(in the rows, 128 means zero)
Facts:
loskavuk Π b; drutruskol Π b; rifel Π b; skidrazim Π b; libus Π a; sumus Π a; biklal Π b; moplevu Π a; brola Π a; puskik Π b; grupel Π a; nuve Π a; kloskar Π a; brunubror Π a
butom Π a; foril Π a; zapi Π a; vafe Π a; todris Π a; fiplon Π a; kligulol Π a; gaskir Π a; betren Π b; botri Π b; gafak Π a; samek Π a; begrapla Π a; kupor Π a
mino Π a; ragik Π a; testum Π a; fledam Π b; kluze Π b; flomol Π a; toske Π a; zofi Π a; stobre Π b; bekla Π a; puva Π b; dobro Π b; givus Π a; skoflar Π a
fusudil Π b; plagur Π a; dradal Π a; bedrim Π b; drelor Π b; plipan Π a; kleben Π a; fakles Π a; plabubuk Π a; zadru Π b; regi Π b; pavis Π a; skugril Π a; meken Π a
skudri Π a; duvobrer Π a; manul Π a; truzu Π a; drisem Π a; vodrem Π b; studu Π a; lagis Π b; bagrim Π b; zuvatik Π b; vopam Π b; vidra Π b; vitis Π a; flaflen Π b
rukek Π b; drofa Π a; klaskaren Π a; dragravum Π a; graflubik Π a; sima Π a; kodrubrek Π b; kogrom Π a; bruplam Π a; tostal Π a; pobre Π a; masun Π a; tufes Π b; gapal Π a
stagam Π b; sote Π a; gapu Π b; kolon Π a; flapan Π a; flaklem Π a; godu Π a; roso Π a; dople Π a; skilu Π a; vuzi Π b; pleston Π b; flimuk Π a; sipur Π a
mufis Π b; grotoplar Π a; griplus Π a; poklu Π a; neplel Π a; klavol Π b; tretrin Π a; ritral Π b; duvudu Π a; pafu Π b; trado Π a; dekol Π b; flilus Π a; druri Π a
peskas Π a; teklo Π a; rodol Π b; tifur Π a; luskin Π a; brabusu Π a; pupe Π a; dunum Π b; brasik Π a; bubris Π b; tegro Π a; grufovuk Π a; biki Π a; plegrabral Π a
pefluto Π a; stivogron Π a; nozil Π b; kubrer Π a; fugro Π a; trutestil Π b; leden Π a; lukla Π a; dreva Π b; datar Π a; rekirel Π a; klaris Π a; vuskem Π a; todi Π a
florabras Π a; grosin Π a; zostu Π b; dravos Π b; meflu Π a; dugrel Π b; gofli Π a; figar Π a; gretivo Π a; daskin Π a; grugras Π a; triflun Π a; stigem Π a; nonol Π a
gruge Π a; biskul Π b; floplam Π a; nabros Π a; plitrem Π b; zigo Π a; truflor Π a; fivar Π b; siflis Π a; sustok Π b; vakul Π a; grifli Π a; nakun Π a; mubrik Π a
grogra Π a; kugru Π a; tasu Π a; lozakor Π a; grafe Π a; vupen Π a; vofu Π b; tunomor Π a; plebru Π a; trovol Π b; lupu Π b; fivi Π a; popita Π a; zavu Π a
skuro Π a; lagom Π b; drepa Π a; broston Π a; kloplur Π a; sedratri Π a; vidul Π a; muga Π b; mato Π a; tustinun Π a; loskavuk ε i; drutruskol ε c; rifel ε g; skidrazim ε c
libus ε c; sumus ε g; biklal ε i; moplevu ε e; brola ε c; puskik ε c; grupel ε d; nuve ε c; kloskar ε e; brunubror ε e; butom ε g; foril ε c; zapi ε d; vafe ε c
todris ε g; fiplon ε i; kligulol ε c; gaskir ε f; betren ε c; botri ε g; gafak ε d; samek ε c; begrapla ε c; kupor ε g; mino ε c; ragik ε d; testum ε d; fledam ε h
kluze ε c; flomol ε d; toske ε d; zofi ε h; stobre ε c; bekla ε c; puva ε i; dobro ε e; givus ε d; skoflar ε c; fusudil ε h; plagur ε f; dradal ε i; bedrim ε c
drelor ε e; plipan ε f; kleben ε c; fakles ε i; plabubuk ε g; zadru ε c; regi ε f; pavis ε c; skugril ε d; meken ε c; skudri ε e; duvobrer ε f; manul ε e; truzu ε c
drisem ε f; vodrem ε c; studu ε f; lagis ε d; bagrim ε d; zuvatik ε c; vopam ε c; vidra ε c; vitis ε g; flaflen ε c; rukek ε f; drofa ε c; klaskaren ε f; dragravum ε c
graflubik ε e; sima ε f; kodrubrek ε c; kogrom ε g; bruplam ε d; tostal ε d; pobre ε c; masun ε c; tufes ε c; gapal ε d; stagam ε h; sote ε c; gapu ε d; kolon ε f
flapan ε e; flaklem ε d; godu ε d; roso ε e; dople ε e; skilu ε e; vuzi ε e; pleston ε f; flimuk ε c; sipur ε d; mufis ε c; grotoplar ε c; griplus ε i; poklu ε g
neplel ε c; klavol ε e; tretrin ε d; ritral ε e; duvudu ε h; pafu ε h; trado ε f; dekol ε c; flilus ε c; druri ε d; peskas ε d; teklo ε i; rodol ε c; tifur ε c
luskin ε c; brabusu ε c; pupe ε c; dunum ε c; brasik ε e; bubris ε g; tegro ε i; grufovuk ε f; biki ε f; plegrabral ε d; pefluto ε c; stivogron ε c; nozil ε c; kubrer ε i
fugro ε i; trutestil ε d; leden ε h; lukla ε c; dreva ε f; datar ε g; rekirel ε g; klaris ε c; vuskem ε f; todi ε h; florabras ε c; grosin ε c; zostu ε c; dravos ε h
meflu ε d; dugrel ε c; gofli ε c; figar ε h; gretivo ε i; daskin ε e; grugras ε d; triflun ε c; stigem ε c; nonol ε d; gruge ε d; biskul ε c; floplam ε f; nabros ε c
plitrem ε d; zigo ε h; truflor ε d; fivar ε h; siflis ε c; sustok ε f; vakul ε g; grifli ε c; nakun ε i; mubrik ε c; grogra ε e; kugru ε c; tasu ε c; lozakor ε c
grafe ε c; vupen ε c; vofu ε c; tunomor ε e; plebru ε f; trovol ε c; lupu ε c; fivi ε c; popita ε f; zavu ε d; skuro ε c; lagom ε d; drepa ε i; broston ε c
kloplur ε i; sedratri ε f; vidul ε g; muga ε i; mato ε i; tustinun ε c; rifel η butom; sumus η meken; sumus η bruplam; puskik η stigem; puskik η zavu; nuve η gruge; brunubror η dople; butom η tufes
zapi η truzu; vafe η grifli; vafe η pefluto; todris η gruge; fiplon η betren; kligulol η dunum; betren η dople; betren η flaklem; betren η foril; betren η butom; botri η foril; botri η drisem; gafak η foril; begrapla η grufovuk
begrapla η foril; mino η tufes; ragik η loskavuk; fledam η kodrubrek; fledam η zofi; fledam η foril; fledam η butom; toske η gapal; toske η nakun; puva η betren; givus η rifel; fusudil η triflun; plagur η siflis; dradal η foril
dradal η manul; drelor η neplel; drelor η foril; kleben η kolon; kleben η grogra; kleben η godu; fakles η duvudu; plabubuk η brasik; plabubuk η triflun; plabubuk η godu; zadru η fiplon; zadru η masun; regi η rifel; skugril η loskavuk
skugril η godu; meken η neplel; skudri η stigem; skudri η kleben; duvobrer η roso; manul η loskavuk; manul η rodol; truzu η godu; truzu η foril; drisem η foril; lagis η rodol; bagrim η grupel; vopam η zostu; rukek η vopam
klaskaren η vupen; klaskaren η kloplur; graflubik η rifel; graflubik η gapu; graflubik η roso; sima η betren; sima η foril; kodrubrek η vupen; kodrubrek η dople; kogrom η foril; kogrom η zavu; bruplam η masun; tostal η grupel; tostal η kloplur
pobre η skuro; masun η foril; stagam η flilus; stagam η graflubik; stagam η tufes; kolon η butom; godu η foril; godu η pefluto; roso η tufes; dople η foril; skilu η brunubror; vuzi η dravos; vuzi η dople; vuzi η florabras
vuzi η foril; mufis η ragik; neplel η pefluto; ritral η biki; duvudu η betren; pafu η rifel; pafu η gapu; pafu η bagrim; flilus η zadru; peskas η daskin; peskas η zadru; peskas η foril; rodol η zostu; rodol η tufes
tifur η foril; pupe η lupu; dunum η todris; dunum η drelor; bubris η flilus; grufovuk η rifel; grufovuk η manul; grufovuk η tufes; biki η fiplon; plegrabral η klaskaren; pefluto η kloplur; stivogron η gapu; nozil η dople; nozil η siflis
nozil η tufes; fugro η vidul; trutestil η vopam; lukla η foril; dreva η gruge; klaris η drisem; klaris η plagur; florabras η fiplon; florabras η tufes; zostu η foril; dravos η zostu; dravos η biki; meflu η kloplur; meflu η grufovuk
meflu η foril; dugrel η grogra; gofli η foril; figar η nakun; daskin η drelor; daskin η floplam; triflun η vupen; triflun η gapu; stigem η gapu; stigem η masun; stigem η graflubik; gruge η grogra; gruge η vidul; gruge η butom
biskul η brunubror; floplam η fakles; floplam η drisem; nabros η plebru; nabros η foril; plitrem η drisem; fivar η dravos; fivar η flaklem; siflis η kloplur; grifli η flaklem; nakun η kloplur; kugru η flaklem; lozakor η grifli; lozakor η masun
vupen η brunubror; plebru η roso; trovol η rifel; trovol η flaklem; trovol η foril; lupu η loskavuk; fivi η drisem; popita η tufes; skuro η dople; drepa η duvobrer; drepa η butom; broston η kubrer; broston η butom; kloplur η dople
vidul η zostu; vidul η pefluto; muga η foril; muga η tufes; loskavuk λ grafe; drutruskol λ dunum; skidrazim λ lukla; libus λ masun; brola λ grugras; nuve λ triflun; brunubror λ rekirel; butom λ kogrom; gaskir λ biskul; begrapla λ floplam
fledam λ gruge; kluze λ manul; flomol λ gafak; zofi λ testum; stobre λ fusudil; dobro λ trado; givus λ skidrazim; drelor λ dugrel; fakles λ grufovuk; plabubuk λ duvobrer; regi λ fledam; skugril λ gofli; meken λ drutruskol; manul λ puskik
vodrem λ daskin; lagis λ druri; bagrim λ mato; vopam λ kligulol; vidra λ broston; flaflen λ figar; drofa λ sustok; klaskaren λ tunomor; graflubik λ lagis; sima λ teklo; kogrom λ mubrik; bruplam λ griplus; tostal λ pavis; pobre λ pupe
gapal λ mufis; gapu λ dragravum; kolon λ ragik; flapan λ plegrabral; skilu λ plebru; vuzi λ grifli; pleston λ bagrim; griplus λ flaflen; poklu λ florabras; klavol λ truflor; duvudu λ trutestil; trado λ flomol; flilus λ biki; druri λ begrapla
teklo λ kloskar; rodol λ klaris; tifur λ kluze; luskin λ mino; brabusu λ kolon; pupe λ grogra; dunum λ dravos; grufovuk λ leden; pefluto λ tostal; kubrer λ bubris; leden λ skuro; lukla λ tifur; klaris λ vodrem; grosin λ sipur
zostu λ zofi; gofli λ vuzi; daskin λ klavol; triflun λ fivar; nonol λ gaskir; gruge λ stobre; biskul λ datar; nabros λ todris; plitrem λ pefluto; truflor λ biklal; sustok λ nuve; grifli λ plitrem; nakun λ duvudu; grogra λ kubrer
lozakor λ gapal; grafe λ drelor; vofu λ brola; plebru λ nonol; lupu λ vofu; fivi λ tasu; skuro λ bruplam; drepa λ tretrin; sedratri λ lupu; muga λ todi; mato λ flaklem; drutruskol ξ tasu; drutruskol ξ brasik; sumus ξ kolon
sumus ξ todris; sumus ξ florabras; moplevu ξ muga; moplevu ξ dradal; puskik ξ tunomor; puskik ξ dekol; puskik ξ teklo; nuve ξ bagrim; brunubror ξ pavis; botri ξ biskul; samek ξ vafe; samek ξ zadru; samek ξ drepa; samek ξ gretivo
samek ξ kloplur; mino ξ datar; mino ξ fusudil; mino ξ gapu; mino ξ kleben; flomol ξ studu; toske ξ plebru; toske ξ vidra; toske ξ pobre; bekla ξ vofu; bekla ξ tunomor; bekla ξ kupor; givus ξ figar; givus ξ grupel
givus ξ kupor; bedrim ξ grafe; bedrim ξ ragik; skugril ξ rifel; skugril ξ tegro; duvobrer ξ plebru; duvobrer ξ mato; duvobrer ξ plipan; duvobrer ξ skoflar; duvobrer ξ siflis; duvobrer ξ rodol; duvobrer ξ pefluto; truzu ξ drepa; truzu ξ grifli
truzu ξ plipan; truzu ξ fledam; truzu ξ pefluto; lagis ξ kupor; zuvatik ξ nozil; zuvatik ξ gapal; zuvatik ξ nakun; drofa ξ vakul; drofa ξ vitis; drofa ξ grotoplar; kodrubrek ξ kloplur; kogrom ξ fivi; flapan ξ vakul; flapan ξ figar
flapan ξ stivogron; roso ξ duvudu; mufis ξ dobro; mufis ξ vuzi; mufis ξ grafe; mufis ξ brasik; mufis ξ klaris; tretrin ξ kloskar; tretrin ξ plegrabral; ritral ξ plebru; ritral ξ drisem; flilus ξ pafu; flilus ξ grotoplar; pupe ξ mubrik
pupe ξ dunum; biki ξ lukla; biki ξ begrapla; biki ξ nakun; biki ξ vitis; biki ξ ragik; biki ξ vidul; fugro ξ kugru; trutestil ξ regi; trutestil ξ meken; vuskem ξ bubris; vuskem ξ graflubik; vuskem ξ ragik; grosin ξ trado
grosin ξ klavol; meflu ξ gapal; meflu ξ bubris; meflu ξ vidul; dugrel ξ fivi; daskin ξ drelor; daskin ξ mubrik; grugras ξ truflor; grugras ξ pavis; grugras ξ grafe; grugras ξ plegrabral; grugras ξ skudri; nonol ξ dekol; nonol ξ fivar
nonol ξ griplus; nonol ξ tegro; nonol ξ pefluto; plitrem ξ pleston; plitrem ξ biskul; zigo ξ kugru; zigo ξ gofli; zigo ξ flimuk; zigo ξ sote; zigo ξ zostu; zigo ξ fakles; zigo ξ sipur; zigo ξ stobre; lozakor ξ dobro
lozakor ξ bagrim; trovol ξ grogra; trovol ξ rekirel; trovol ξ vitis; lupu ξ kloplur; lupu ξ begrapla; popita ξ flimuk; skuro ξ dreva; skuro ξ graflubik; lagom ξ kloplur; lagom ξ kleben; sedratri ξ dravos; sedratri ξ dragravum; tustinun ξ brola
tustinun ξ plegrabral; tustinun ξ bagrim; tustinun ξ puva

Known rows:
[117  92  95 114 109 117 140 212  97 201 173 133 137 125  44 195 173 175
 134 176 131 104 176 173 110 190 112] : pefluto
[111 142 123 136 155 142 131 153 121 119 134 109 130 146 128 101 134 133
 114 147 148 134 113 129 133 111 132] : skudri
[164  60 103 147  41 170 126  73 144 175  97 180 116 145 153 123 126 124
 121 178  85 140 117 109  97 134 167] : lagom
[123 125 126 126 125 139 122 104 129 159 108 102 135 114 168 145 132 132
 128 144 131 148 127 155 113 136 163] : sustok
[ 85 198 178 127 131 121  76  53 173  29 156 168 127  96 160  69  51 159
 133  65 125 135  85 102 148  61  91] : figar
[133  98 111 131 102  91 115 183 110 167 169 123 123 105  57 128 183 213
 156 225 151  84 195 197  80 208 140] : pavis
[130 191 174 133 184 107  98  46 178  50 125 135 142 149 186 108  49 118
 150  72  96 139  85  83 149  86 121] : leden
[ 99 123 122 143 126 111 129 126 119 151 125 139 121  94 146 137 120 127
 121 106 128 147 145 133 129 127 121] : biskul
[131 150 154 128 113 110  96 110 144 104 150 130 118 115 113 100 124 179
 145 154 133 106 129 166 112 140 133] : rekirel
[105 144 143 117 105 118 122 121 126 104 152 144 113 108  95 115 128 187
 121 125 131 122 109 152 137 132 100] : masun
[ 71 137  91 146 163  78 141 134 120 132 111 151 111 119 157 106 117 118
 121 121 127 137 150 120 147 141 132] : stagam
[120 144 128 133 148 112 124 146 126 122 141 136 122 136 114 117 117 128
 130 121 131 125 128 126 134 119 114] : kugru
[131 147 155 124 114 108  98 108 142 101 150 130 119 112 111  99 123 177
 150 157 131 103 134 162 110 140 129] : mubrik
[109  92  99 119  88 160 143 118 129 124  95 122 132  91 158 118 150  96
 118 124 150 135 149 106 142 130 141] : ritral
[117 131 124 129 131 101 117 102 135 153 115 126 122 109 158 144 119 127
 141 127 117 131 147 153 118 145 151] : dekol
[127 137 116 129 178 122 126 168 121 147 142 128 138 151 118 160 110  70
 125  99 125 129 136 112 136 111 110] : fivi
[164 103 135 130  91 157 116 140 131 118 135 138 132 109 115 115 138  97
 126 124 147 122 141 102 116 105 115] : toske
[133 108 116 123 102 145 130 137 132 105 135 156 125 124 107 122 130 106
 136 116 133 113 140  86 136 118 109] : truzu

Rows:
No name comes twice in this set of rows, the named rows included.
[134 144 152 127 100 132 121 119 120 103 139 127 111 105 105  85 141 174
 117 146 145 122 109 165 118 125 119]	ragik
[135 120 119 127 158 137 135 115 125 177  94  88 150 139 182 175 125  85
 126 129 121 152 131 137 119 133 169]	pleston
[126 114 107  98  95 173 157 128 136  89 108 117 135 134 116 118 153 113
 116 135 137 112 118 116 158 131 128]	roso
[135  45  72 128  63 137 152 201  86 207 122 138 123  80  90 157 201 115
 120 180 160 114 212 154 105 177 134]	plitrem
[112  98  83 137 143 103 142 231  91 202 167 134 128 139  57 167 166 151
 128 186 143 105 185 164 107 181 121]	gofli
[129 115 114 119 105 142 124 150 137  96 135 151 126 113 114 107 128  87
 135 113 147 104 155  95 137 113 109]	kogrom
[125 134 138 117 129 158 133 134 126 124 136  99 147 139 122 145 137 152
 123 133 133 137 104 132 132 124 119]	brasik
[149  98 114 108 117 185 156 145 125 122 115 103 163 141 128 180 146  84
 124 108 130 134 128  71 147 121 115]	brunubror
[187 101 156 150 119 116 150 105 130  79 113 104 139 126 127 105 161 146
 163 133 138 111 160  60 122 155 124]	tustinun
[165 104 137 157 128 116 176 126 117  71 105 119 123 123 117  82 168 141
 145 123 152 118 151  48 143 144 108]	nuve
[103 148 120 117 155 103 135 135 133 118 145 144 138 145 112 146 112 146
 134 121 109 124 124 124 148 149 110]	zofi
[123 106 123 106  47 183 130 120 138  77 130 138 128 100 101  92 159 158
 118 149 149 110 118 124 139 123 119]	biki
[117 135 131 149 150 118 116 149 122 136 152 145 124 140 115 123 106 138
 126 128 128 137 125 115 122 113 112]	vafe
[120 139 141  92 114 136 147 122 121 126 138 131 138 138  91 194 127 164
 122  96  92 131  91 144 151 153 102]	foril
[ 63 136 118 130 110  87 127 106 129 123 132 159 111  76 136 109 122 177
 124 124 129 132 146 144 141 153 118]	dravos

Now the same nodes, written a new way:
Known rows:
[134 168 134 159 105 134 129 105 114 158 118 140 154 142  94 137 177 158
 123 110  78 184  70 149 170 114 158 114] : dobro
[118 159 132 103 129 130 114 136  98 145 164 152 113 144 102 157 121 141
 120 108 132 135 141 149 146 121 137 113] : bedrim
[ 92 144  92 120 111 129 122 138 142  86 123  88 128 121 166 178  93  87
 106 107 119  40 164 137  94 102 110 120] : fivar
[ 85 108 104 126 113 128 120 135 123  89 129 146 109 103 146 136  87  84
 138 137 164  99 180 104  68  69 121 170] : flaklem
[107  96  99 141 134 149 135 117 132 120 122 116 128 126 144 133 129 129
 146 128 139 118 107 104 121 149  99 132] : grifli
[119  82 170 155 150 154 102 113 131 167 117 126 138 119  76 181 187 206
 134 113 105 229  57  86 164 165 167 147] : gapu
[164 122 138 118 125 129 138 134 137 119 129 114 122 118 125  92 131 138
 123 132 155 132 140 175 112 120 127 126] : fugro
[131 118 127 134 109 133 140 130 127 121 119 134 119 121 124 116 130 129
 133 140 133 129 131 119 115 127 124 136] : gruge
[150 154 113 145 118 126 142 157 126 132 153 136 133 135 135  97  96 103
 124 140 141 131 155 165 121 115 120 111] : nuve
[128 107 161  51 126 118  95 140 129 118 126 106  72 112 117 181 141 175
  99 109 157  67 184 135  98 139 128 143] : trutestil
[139 166  79 182  99 167 149 149  91 142 154 120 160 140 111 127 135 112
 136 102 111 194  78 168 138 107 156 104] : vopam
[130  84 139 156 108 172 111 122 139 159 123  89 134 116  80 138 194 223
 116 108 148 214  65 180 165 141 137 133] : zostu
[136 109 116 137 116 130 143 117 138 110  96 129 128 107 135 127 150 108
 141 121 145 131 109  82  99 118 144 151] : drisem
[166 124 133 113 110 133 143 149 125 119 126 126 107 118 121 110 133 129
 137 127 155 126 142 145 104 138 128 126] : daskin
[121 106 130 132 128 126 129 131 115 123 123 139 125 117 125 121 129 123
 144 132 141 153 132 121 108 115 132 150] : zavu
[ 75 116 116 100 147 111 120  86 120 105 107 127 118 130 154 133 126 117
 129 133 127  54 175 114 103 102 101 154] : tunomor
[191 130 147 154 131 132 163 178 115 139 135 131 139 137 113 101 134 131
 152 130 102 192  90 130 126 164 165 102] : givus
[155 160 151  86 129 100 140 133 106 138 128 180 108 124 110 119 137 106
 139 123 130 133 135  94 111 129 168 124] : vuskem

Rows:
No name comes twice in this set of rows, the named rows included.
[106 151 124 120 127 128 120 104 120 125 116 116 134 133 109 155 152 143
 123 108  99 123 131 130 136 108 136 128]	klavol
[ 86 169  77 135 130 114 135 115 114  97 153 147 146 143 171 107  59  48
 117 143 128  65 202 154  99  38 101 142]	tasu
[107  95 125 118 116 126 108 125 159 111 130 118 113 120 155 134  89 118
 108 142 162  66 186 132 109 115  85 152]	florabras
[179 122 166 147 130 123 145 142 156 151 117 119 145 137 116 100 152 147
 135 140  96 175  79 127 167 179 143 100]	plabubuk
[145 137 147 132 113 127 123 153 154 126 134  98 134 126 134 163 125 130
 105 109 109 116 129 155 130 139 135 109]	stagam
[ 82  82 152  70 162 120  83  75 148 139 118 134  88 120 133 139 139 190
 110 143 174  57 168 116 133 147  80 154]	dragravum
[128 153 127  95 145 125 131 140  96 136 132 134 114 132  98 165 130 128
 131  98 113 120 123 123 105 131 157 118]	lagom
[ 91  99 120 160 137 134 116 110 133 122 122 144 147 122 141 136 113 112
 134 138 120 151 108  57 147 133 119 159]	kloplur
[123 124 124 139 124 139 131 151 151 113 121  76 139 125 148 178 124 128
 119 110  98  97 108 123 131 164 122 104]	fledam
[ 98 143 127  86 146 123 102 106 113 112 130 123 112 120 131 170 118 129
 105 105 138  68 183 131 100  93 123 139]	biklal
[141 125 118 172 141 149 150 131 128 147 127 117 160 148 129 106 143 132
 154 138  89 177  64 128 155 163 125 105]	pobre
[147 104 107 111 152 149 146 178 107 113 153 107 109 128 128 120 112 125
 144 118 148 123 128 114  97 181 117 109]	truzu
[149 135 121 104 124 135 132 158 111 108 128  92 116 124 110 157 133 136
 130  99 128 111 125 133 105 144 142 111]	ritral
[103 105 138 151 150 120 123 114 124 120 116 143 145 122 128 125 118 128
 143 143 115 157 132  95 129 113 137 153]	grupel

